Below are the code and all the weights of a small trained network. Each question names an input and a class and asks about switching units off, where a switched-off unit gives its printed mean instead of its output.

import numpy as np


def w(rows, s, z=0):
    codes = np.array(rows[::2]) - 128.0
    scale = np.full(codes.shape[1], s)
    scale[-1] = z or s
    return codes * scale


def f(y):
    return np.maximum(y, 0)


def log_softmax(a):
    a = a - a.max(-1, keepdims=True)
    return a - np.log(np.exp(a).sum(-1, keepdims=True))


def net(x, mask):
    res = np.array(x, float).reshape(1, 7) / 4 @ E
    y = f(res @ A[0][:, :-1].T + A[0][:, -1])
    res = res + np.where(mask, y, B[0][:, -1]) @ B[0][:, :-1]
    return log_softmax(res[-1] @ U[:, :-1].T + U[:, -1])


A, B = {}, {}
E = w([
[130,96,192,185,179,172,54,137,103,80,63],'x0',
[68,142,206,133,171,79,149,178,86,80,221],'x1',
[83,186,133,85,132,230,125,205,70,98,93],'x2',
[79,161,235,178,192,150,138,68,115,44,118],'x3',
[154,156,127,182,74,145,149,129,194,106,149],'x4',
[138,104,109,151,103,89,36,166,210,182,59],'x5',
[254,35,205,140,130,48,207,183,97,38,104],'x6',
],0.0076)
A[0] = w([
[157,71,74,97,69,83,59,165,210,166,146,107],'n0',
[130,134,37,138,150,68,155,118,119,219,129,156],'n1',
[127,120,134,165,130,254,91,109,143,100,53,252],'n2',
[140,181,65,102,107,203,93,98,188,140,74,45],'n3',
[152,132,113,44,92,191,207,179,90,115,150,157],'n4',
[113,75,208,118,131,84,173,171,109,73,128,211],'n5',
[36,162,124,101,127,118,84,146,150,136,181,232],'n6',
[175,92,147,154,97,151,142,156,144,115,52,39],'n7',
[103,133,150,98,176,146,82,118,134,127,71,240],'n8',
[131,143,150,128,131,88,107,155,145,124,51,89],'n9',
],0.0086,0.0031)
B[0] = w([
[255,109,101,141,112,58,69,156,124,146,139,249],'n0',
[130,67,94,46,56,115,65,82,129,148,144,227],'n1',
[124,178,160,71,91,135,102,125,138,91,32,237],'n2',
[112,162,163,101,155,63,92,187,82,123,115,213],'n3',
[180,133,177,125,115,59,86,214,75,171,84,216],'n4',
[137,175,201,150,141,94,129,135,82,13,142,254],'n5',
[125,172,114,93,102,169,132,88,104,158,146,229],'n6',
[31,162,101,147,89,155,134,76,121,160,144,178],'n7',
[99,180,147,82,70,118,52,124,83,201,163,195],'n8',
[123,142,150,69,98,123,53,104,134,144,144,160],'n9',
],0.0092,0.0094)
U = w([
[179,130,125,176,66,162,136,146,166,160,99,111],'0',
[122,99,150,150,149,106,239,49,121,36,188,221],'1',
[94,114,141,128,254,127,134,127,144,128,115,6],'2',
[105,153,112,138,179,156,206,130,140,147,128,14],'3',
[76,66,87,156,162,129,151,176,181,114,106,5],'4',
[27,173,96,92,104,198,101,89,108,157,101,168],'5',
[153,69,37,113,84,98,103,124,104,172,154,107],'6',
[159,136,181,114,142,51,93,192,88,90,81,225],'7',
],0.0096,0.0027)

Each question gives the input, the list of numbers given to net, and the class t.
The units are the neurons (one row each of A and B). Each row of codes is followed by its name. A weight is (code - 128) times the scale printed after its matrix; where a second scale follows, it is the last column's (A, B and U).
mask holds one flag per neuron, in row order. A switched-off neuron (its flag False) gives its mean, the last column of its row in B, instead of its output. The means were averaged over made-up inputs and are rounded, as every weight is.
A unit's drop is (log p(t) with every unit on - log p(t) with that unit switched off) / (log p(t) with every unit on - log p(t) with every unit switched off).
The circuit of an input: a set's keep is (log p(t) with only the set's units on - log p(t) with every unit switched off) / (log p(t) with every unit on - log p(t) with every unit switched off). Starting from all 10 units, units are removed one at a time, each time the one whose removal leaves the highest keep (on an exact tie, the one counted first), for as long as the keep stays at least 0.8.
units of the circuit, in order: the units of the circuit, biggest drop first
most important unit: the unit with the biggest drop
top k neurons: the k neurons with the biggest drops, biggest first
drop of u: that unit's drop, to one decimal
input [0,3,-7,4,-5,6,-5], class 6: units of the circuit, in order : n2, n5
input [6,0,4,3,1,2,0], class 5: units of the circuit, in order : n0, n4
input [-1,-7,1,7,-6,8,-3], class 5: units of the circuit, in order : n8
input [-4,0,0,-1,8,8,2], class 6: units of the circuit, in order : n5, n2
input [-6,5,-1,7,6,0,-4], class 1: units of the circuit, in order : n2, n4
input [0,8,-1,1,8,-6,5], class 1: units of the circuit, in order : n0, n3
input [-2,3,-4,1,-4,-8,1], class 1: top 4 neurons : n0, n3, n2, n8
input [-6,-7,5,-2,-3,3,-2], class 7: top 3 neurons : n3, n4, n7
input [-3,-6,5,-1,5,6,-4], class 7: top 3 neurons : n3, n0, n2
input [1,5,0,1,7,0,-3], class 5: top 4 neurons : n0, n5, n6, n4
input [7,-5,-4,-1,0,2,-8], class 7: top 3 neurons : n3, n0, n7
input [-7,-1,7,-3,-6,2,1], class 6: top 3 neurons : n5, n2, n1
input [7,7,-1,3,7,-6,-3], class 1: top 3 neurons : n4, n0, n3
input [4,0,-1,7,0,-7,-2], class 1: most important unit : n4
input [3,-3,-5,2,-3,-7,-3], class 5: top 3 neurons : n0, n5, n4
input [-8,-4,2,6,-5,2,-1], class 5: top 2 neurons : n0, n5
input [-7,-7,-7,3,-3,-6,7], class 1: drop of n7 : 0.0
input [5,8,-4,-3,4,2,-8], class 5: drop of n4 : 0.1
input [7,4,-4,-4,5,-1,8], class 1: drop of n4 : 0.2
input [-1,0,-1,-6,3,-1,-8], class 6: units of the circuit, in order : n0
